Each row has a class, written as a number after it.
[  7  54 -18 -11   6 -77 -13 -15  -9  -4  45   0 -16  16 -14  34   3 -49
 -11  -9  19 -10  31 -12  37 -10  43 -12  54 -10  23  14  44  13   1  24
 -24   1] : 6
[ -4  31  19   5  11  -6  17  -5 -11  10   4   9  -9  32  -3   1 -19   0
  15   2  12  -4  -4  29 -39  -6 -41 -24  12 -28 -17   1  17   7 -12  22
 -19  -1] : 10
[  8  -9  41 -44  28 -29 -17 -15 -13   0  29  14   2  23  16  25  10  34
  14 -39  32 -23  15  30  38  -5 -37  -2  11  -8 -13  46  65   6  -7  17
   5   8] : 10
[ -3  20  24 -91 -18 -84 -27  52  29  49  54  16  34  -9  28  -3 -15 -12
  -3  47  10   4  -6 -33  10   4 -47  -9  87 -42  21 -64  30   5 -20   7
  20 -47] : 9
[ 42 -49  34   0 -31 -59  33  11  38 -40 -31  16 -33 -22 -30  21 -36 -59
  20   5   1 -12  28  10  60  -2 -37  31   0   2 -43 -11 -43  20 -45 -26
   1  13] : 6
[-28  34  13  42  11  50  -5 -16  77 -76 -94  -5 -49  43  -9   1  12  56
  46 -66  -9  28   8 -40 -75  -4  -8  -3 -76  97 -65  17 -12  -9  -2 -17
  -8  29] : 11
[ 22 -32   8  16  11   0 -11  22  12   8  21   0  -3 -14  10  -8 -28  -9
   2  -6 -19  17 -13  29 -19  -4  29  -4   2   0  15 -17  -1 -24  13 -10
   4 -23] : 7
[ -8  23  -7  -3 -10  68 -13  29  -5  -5 -11 -20  -2 -11  11  20  23  -3
  14  11   3  -1 -68 -12 -71  -1  21  16 -19  15 -24 -29 -11 -19 -11  23
  31 -13] : 4
[ -3  40 -76  -4  21  17  21  -4  46 -23 -17 -20  -4  16  23  27  18 -13
  18 -50   4 -15  27  21 -70 -13  -2 -22  -8  77   2   9  -6  -3   0   8
  40  12] : 9
[-33  -2 -25 -20  10 -32 -48  22 -44 -11  39 -31  19 -38  23   1  22  10
  21  -1   0  -1   5  23  44  32  11  24  13 -13  39  -8  33 -29  74 -22
  40 -13] : 2
[  4 -22 -25  15 -17 -69 -39  39 -65 -49  38 -16  21   2  31 -33 -52 -68
 -11  70   7   1  48  -2  33  52   3  27  20 -37   8  -8  28  12  15 -30
  12 -44] : 0
[ -2 -12 -10  -3  29  40 -20 -19 -30 -35   8 -27 -24  56   9 -11  18  46
   9 -38   7  10 -42   5 -51   1   4   4 -74  10   9  77  22 -32  51  15
  -4  10] : 10
[-25  -8 -38 -16  -6  17 -10 -33   9 -37  -8  -9  -4   9  22   9  32  20
  18  14 -32 -16   5 -18  33  11  20  23 -51  35  32 -31  13 -10  28  -1
  47  14] : 9
[ -4 -50 -42 -37  -6  13 -27  35 -30  -8  40  -4  46 -44  13  -8  -3 -20
  -9  -4  21 -27  -4  26   3  -2  -2  22  -9  -8  42  30  14 -40   7  -8
  35  -9] : 0
[ -6  -1 -29  42   5  26 -16  33  -7 -62 -31 -12  22  10  36  18  -3 -28
  25 -21  21 -11  51 -13 -26  11  29   9 -40  61   4   0  47  -2   8 -25
  15  31] : 7
[ 15 -31  16 -15  20  18 -21  16 -59  22  34  12  13  13  -9   0 -11  -7
  19  25  -1   2  -7  -8  -5 -27 -15  29 -22 -12 -21  12  -1  19 -33  33
  -7 -34] : 4
[ 10  33 -15   3  18  -8  35  46   4  26 -12 -11   1   7  19 -17 -14 -48
   5  -5  22  -9  20  20 -36 -10  10  21 -32 -14  27  15   4  25 -33   5
 -13   6] : 4
[  3  23   1  -9   1  -6  10   2  -2  23  -6   7   8  24  12 -14  -2   2
 -11  21   3 -18   1  19 -37  -3 -15  -9   3 -26   8  25   0  -6 -12  -2
   9   1] : 2
[ -5 -11  28 -20  24  37 -25   3 -31  18  15   7  16  27   2  -4  12  22
  -3  29  21   0 -18 -24   8 -12  40  35 -18 -10  -7  -8  34   9 -19  27
  -8  -4] : 4
[-12  40  24 -16  -1 -28  32  59   6  33  -1   4   5  31   7  20 -21  -8
  18  15  15 -22 -21   9 -30 -17 -29   9  83 -49  -7 -24   6 -18 -19  14
  17   5] : 1
[-14 -21 -22 -25  26  -8 -72  29 -54 -10  34 -41  33 -26  36 -39  -1   6
  18  35  25  37  29  17  80  47 -16   9 -30  25  -2 -15   2   8  45 -16
  18  -8] : 4
[-17  23  64  61  -4  -1  18 -49  50   2 -45  17 -21 -12 -10  -6   2  12
  39 -16 -14  -1 -67 -17 -12  50  -9   0   4 -15 -42 -11   4  27 -24  20
 -53  23] : 4
[ 18 -30  41 -60 -30  11 -33 -13 -30 -58  41  39   2  47 -30  -5  10   8
 -14   0  40 -13  34 -34   4 -27 -16   7 -41  -3  14  22  45   5 -21  16
 -20   5] : 11
[ -2  15 -66 -33 -17  -2 -30  26  13 -51  17 -45 -14 -46  25   7  15 -16
   5   2  -3  17  87  13   3  36   2 -45 -53  74   9   4  75  -9  34 -13
  25 -35] : 5
[  7 -36  -6 -35  -2  14  -1 -13  -6 -18  26  13  15  14 -13 -10 -10  25
  22  20   6   9 -10  40 -38 -12  -5 -12 -29  24  -8 -13   1 -12   5  30
   9 -11] : 9
[  0   1  15 -23  54 -40 -38  33 -29  33  68  16  12  84  32   6 -38 -17
 -10  -7  30 -10   8  -6 -38 -71   7   4   6  -6  -4  63  53 -44 -12  25
   0  -9] : 1
[-14  -6 -66 -40  34  22 -38 -19 -55   0  65 -20  14 -16  -8 -17  21  17
   5  36   3  -3 -43  33 -25 -22 114  39 -52  16  60   3  52 -10 -15  32
  46 -31] : 9
[ -6   8 -34 -48  16  19 -24  -3   7  16   5  -6  17  16  -3  11  27  13
   9   3  -8 -14 -13 -38 -21 -27  -2 -17   3  52   6  19 -24 -29 -19  32
  47  -8] : 1
[-23 -18  -6 -15  35  -1 -62  10 -73  21  32 -24  76 -15  48 -25  11   7
  26  23   3   1  40   0  76  23 -15  -4  -8  11  43 -41 -11  -3  54  -7
  31  -7] : 7
[-10  46  43 -13  10 -60  40  23 -49 -10  37   9  -3  13   4  -8 -16 -17
  10 -26  55  -4 -10  66 -35 -17  17  57   9 -71  36  49  51  41  10 -15
 -22   0] : 5
[ -5   3 -41  21  25  58 -33  23  15 -94 -45 -21  -3 -22 -45  14  -9   8
  45 -81  -2  32  19   8  17  18   0   7 -48  56 -70  -8 -30  12  -2 -18
 -61  40] : 11
[ -3  24  38 -53  24   9 -51 -21 -61  16  53 -25  27   0   7  -4  29  12
  28  -1  11  -7 -23 -10  66  16  -9  17 -38 -25   6  -5   5  15  15  45
 -19 -13] : 4
[ 22 -53   7  -9   3  34  -2   9   8  36  16   1  -5   4 -20 -43  -1  14
 -19  50 -13  -6  -5 -29 -22   6   6 -15 -12 -21  20   1 -14 -39 -14  14
   7 -20] : 3
[-11 -55  13 -26  16  37 -27 -23 -32 -18  10  -2  15   9  -2 -15   3  39
  13 -14  -4  22  25 -14  15   2 -14  -2 -24  26  -9 -13   9  15  24  31
 -14 -29] : 0
[ -7   6   5  -1  13  49  16 -22  11  16   3  39 -16   6 -20  14  10  21
  10 -16 -23  -7 -37 -26 -30  -8 -41  -8  29 -33 -33  -9  28   8 -24  24
 -47   8] : 3
[-17  28  13  -3  23 -14 -20 -10  -1  45   9 -32  -7  -3   7  12  18   0
   3  -3   4   3 -22 -10  22 -15   9  -3  13  13 -12 -10 -19 -19  10   4
  23  -1] : 6
[-16  13  19   8   5  32  19  48  18  49 -27  -1  14 -15 -13  28   1  37
   6   6 -15  -4 -29  24 -45 -23  29 -19  47 -25 -15 -28 -30 -38  -7  25
  12 -12] : 5
[-24  14  29  57 -17   3  -2 -17  -7 -31 -22  32 -28  22 -18   9   4  24
 -10   2 -10  12 -31  14 -45 -16  60  18 -13   9 -33  25  12 -12  -2 -16
   4  23] : 11
[  4 -12 -45  -8  12 -39  12  31 -23  14   2 -13  13 -68  -5   3  -2 -28
   2  46 -22 -26  15  42  52  35  24  19  35 -51  24  -5   4   2  -9  -9
  25 -35] : 5
[ -5  22  -9   3   0  28   3   8  -3 -20 -21   6  -2  53  13 -22  -3  20
   9  53   7  -4  -5 -11 -18  19  29  22 -34 -14   8  -7  50   2 -10  12
  -5  11] : 4
[-16  10   3  11  -5   6 -25  23 -67 -16  29 -12  23  22  15 -16 -10 -12
  13  49   8  12   5  19  27   9  36  35 -40 -12  14 -29  11   0  31  -4
  10   8] : 4
[-27  23  80  38  20  -4  20 -16  -7  36 -23 -12 -11   7 -14  28  19  35
   3 -28  43  -2   0  16  22 -13  39   8  36  -1 -47   5  15  11  11  12
 -19  40] : 6
[-23  15   5   2  25  23 -44 -20 -39  -3  20  -7  -8  39 -26  13  16  11
 -14  33  -4  12 -31 -10  24 -10  29  26 -24  -2 -49  -4  21 -35   6 -12
   5  11] : 11
[ -7   5 -24  20  16   1 -51  35 -24 -37   8 -16  16  19   5  18 -23 -33
  27  16  -1   4   4 -27  -9  -6  26   2   9  20 -10 -36 -21  -7 -31   5
  20 -15] : 5
[-19 -33  37 -15  -3   6  26  12 -11 -13  -5   4  -8  27  12  10  10  20
  20 -17  27  -4  -2   8 -20  -9 -12  12   1  11  -1  -4  41   3  15  19
  11  22] : 1
[-28  16  41  60  12  14  -6  19 -22  32   3 -12  -8 -23   7  -2   4  23
  13  11  11   0  -8   2  -9  27  46  -8  76 -28 -10 -55  19  14 -16  12
   7   2] : 3
[  4   2  14   5   8 -11  -3   7 -25  20  32   5   8  11  -2 -14 -25 -41
 -21   9 -15  29 -26 -18 -57  -7  -3  -6 -12 -22 -21 -13  15  18   8   1
 -46 -38] : 10
[-27 -35  22  -4   6 -23  -5 -27 -17  12  39  29 -13  -8   1  15  -3   7
   2  -3 -18   6 -50   9  48   2 -27   8  65 -38 -11 -23  23  -1  28  12
 -13   9] : 1
[ 50 -38 -25   1  44 -11 -65  -4   0 -29 -12 -11  35  -1   8 -40 -43 -34
   4   0 -35   7  30 -31  15  12  26 -26 -77  45 -25  20 -79  18 -52  18
 -27 -39] : 10
[-36  30  71  -2  14 -22   6 -50   4  79  29  13 -13  44   6   0  24  36
 -21  31   3 -18 -79   1  34   1  -2  42  78 -79  18 -31  46 -13  -2 -32
  33  20] : 2
[ -2  27  48  11 -10 -27   1  17  36  -2   4  13 -21  18 -11   6 -39   1
  29  -2 -11 -22  -7   9  -8 -28  26   9 -23  -6 -15  20  33 -34 -46  13
  -8  13] : 1
[ 41 -32   7 -63 -17 -16  48  -8  40  45  -4  35 -23 -48  -8   6  16 -46
 -71  28 -41 -12  43 -15  45 -18  14  15 -25 -13  18 -18  31  36 -42  -7
 -34 -37] : 8
[ -1  -6  33 -10 -20  15  24 -26  14  50   8  29  26 -21 -10 -14   6  33
 -11  -5 -31 -22 -20  30 -23 -32   4 -23 -24 -15  24  19 -69 -18   5  35
  -3   4] : 9
[ -8  -3  11  -7  18  18  -5  -6  26  -4 -33 -17 -49   0  48  21  13  19
 -14  -9   2  34  39  52  13  -8 -22 -35 -35  72 -54 -30  -9 -11  33   0
  14   9] : 8
[-37   1  16  46  10   1  32  -1   0  15  -1  45  11   9  35  39  -9  12
  10 -44  33 -13  16  52 -53 -24 -32 -29  73   2 -34 -11  49  30  -6  23
 -18  41] : 9
[-13  34  25 -10 -21  14  35 -33  13  16 -15  10 -25 -19 -10  29  34  30
   4  10 -10 -18  -1   9 -28  -7  10 -15  43  31 -32  -7  23  20 -25  27
  43 -16] : 1
[ 51   4 -45 -56 -10  49 -16   5  22 -27  -3  23  -1  21 -31  44  22  -8
   1 -28 -37  -3 -22 -39 -51 -31  -5 -55 -13  41 -26  18 -77 -15 -46  68
 -14  -2] : 3
[-34  19  40  52  15  10 -27   7 -35  23  30 -12  19  87   6 -17 -16   5
  34  18  35  20 -61 -12 -71 -27   8   7  47  -2  51 -43 -39 -46  27  -7
  48  21] : 7
[ 64  -5 -78 -28  21 -11  35  10  69 -20  -2   5  -6  25 -19 -59 -48 -35
 -20  13 -21 -19  75  80 -22 -19  23   2 -86  33  30  33  -5 -38 -47 -55
  29 -19] : 11
[  5   5  27 -14  -5 -45   5   7  18   7  25   6 -27 -14  20  -3   1 -38
  -5   6  39 -15  22   1 -30 -12  14   8 -14   0  51  30  73  -9  -8  -2
  21 -15] : 7
[ 22  -2 -69 -26   9 -46 -32 -50 -19 -78  41 -22  13  24 -16 -16  18 -72
  -5 -58 -14  41  34 -38  27  35 -18  10 -37  61  30  31 -37  48  67 -44
 -32   3] : 2
[-26  -2  38  23   9  -6   4   6   9  12   1  23  -6  -3  11  11 -31  15
  14 -39  -3   0 -28  40 -15 -24 -17  21  14 -27 -29  22  13 -18   1  -2
 -15   6] : 0
[-22  17  -6   6  -7   2  -1  10 -10  20   7  -2   2 -22  -4  17  -7  -7
 -11  16 -20  -4 -40  35  13 -17  34  31  22 -25  -3  -7 -22 -30   0  -9
  35  -2] : 0
[ -7  -2  -1 -33 -18 -24  -5  17 -33  -4  22  35  39 -15 -12 -12   2  -3
   2   0 -11  -4   5  14  -7   3 -30  -5 -18 -34   7  19  25  -2  17   3
 -38  -7] : 11
[-18  25  21  27  35 -32 -32  -1 -23  40  10 -13   6  59  22   0 -11  -3
 -20  15  24  -3  27  27  43  -7   2 -30  14 -25  -3  27 -17 -33  20   4
  -9  51] : 2
[  4 -34  -9  15  -8  35  -3 -12 -26  -5  -1  25 -25  -5 -14  29  16  -9
 -16  26   7 -43  10 -19  23  -7 -10  16  30 -19  12   5  33   2 -52  16
  -3  12] : 8
[-18 -53  41  46  -9  15  30 -26  20 -18 -28   6 -80 -20 -20  -7   1   7
   4  -4 -11  15 -76 -15 -28  15   4  51 -31 -26 -10  10  46  14 -14 -21
  -9   6] : 10
[  8 -20  11  20   0   0  37 -14  35   9 -19  36  10  -8 -15   4 -12   0
   3 -18 -12 -22  10  24 -12  -9 -10  -9  20  -6   3  12  -8   9 -35  -7
  -9   8] : 5
[-14 -36 -10  49 -13  27   4 -35 -13 -36 -32  17  -2 -21  11 -12   3  21
  -3  13  -4   0  29  28   6  26 -17 -23  11  32 -13 -13 -27  22  17 -16
  33  14] : 10
[-11   5  20   0  -5  17 -17 -10   6 -27  -2   5 -20  23  11  -7  12  42
  11  14   7  -1  14 -15  31  35 -12 -19  16 -10  -7 -18  34  -7  15   8
  -5  29] : 3
[ -2 -11 -41  12   8  21   0 -17 -10 -17   6  23  -4   0  -9 -23  -6 -14
 -13  12 -13 -14  19  20 -27  -9 -11   1 -34   1   1  18  17 -12 -11 -17
   1  -9] : 11
[ 14 -47 -43  12 -13  49  10   0  -2 -73 -35 -28 -31  -3  10  -5  10  -5
  13 -57  17  11 -12  19 -12   7  -8  12 -80  51   8  37 -20  15  11 -18
  -2  53] : 6
[ 12  20  40 -23 -16 -12  25  10  31  13 -15  11   8 -28   8   8  10 -17
  16 -12 -11 -11 -16  -8 -16  13  -7  20 -18  -2 -19 -12   7  26 -18   9
 -12 -19] : 4
[-32 -57 -31   7  25   5 -48  11 -42 -79  46 -22  -4 -49  21  24  -5 -36
  20 -35  26  -4 -35   4  29  30  16  93  21  -5 -14 -25  80  -9  40 -44
  29 -22] : 0
[ -2  28   1 -50  36  31 -20   8   5  -4 -24  -1  25  31   4  18  38  39
  30 -40   1  -8   4 -33  -1 -21  -1 -12 -27  31 -10  11 -49 -12   4  44
  -3  26] : 3
[ 21  -4  -2  48  -2  -4  47 -12  27 -21   6  -9 -28 -32 -17  10 -13 -47
  10 -77  11 -22 -20  62 -37  -6  -3  28  39  12  21   1 -55  19 -24 -47
  48   9] : 10
[  7 -45   7  -9  21  16 -47 -20 -38   2  20  -1  25 -11  15 -20  12  24
  -3  58 -30   0   7  -6  41  26  22 -14   9   8 -25 -50 -55 -22  30  17
  43 -37] : 3
[-24  41  40  30  22  20 -69  -2 -26  25  18 -13  -6  41  24  -7  -2  28
 -21  54  13  -7 -14 -14  48 -14  88  15 -37 -15  -5  13  12 -43  -5  21
  13  25] : 4
[ 12   3  -2 -30  18   2  35  43  20  56 -11   5  31  17  25 -14 -22  -6
 -36  17  14  -7   1  53  -9 -20   0 -29  35 -17 -13 -12 -29 -12 -23   8
   5  24] : 1
[ 38  14 -72 -29  27  13   8 -11  83  29 -38 -39  15 -32 -12  -2  32 -23
 -26 -29 -69 -21 -19 -52  23  37  29 -10  -3  30  23  -7 -61  -8 -26 -20
  23 -22] : 10
[ 12 -10  51 -40  10 -35   7 -20 -25  22  27  11 -10  26   0  16  29   0
 -24  29  43 -19  15  11  41  -8  38   4  18 -36  44  20  52  -4  14  35
   6   9] : 7
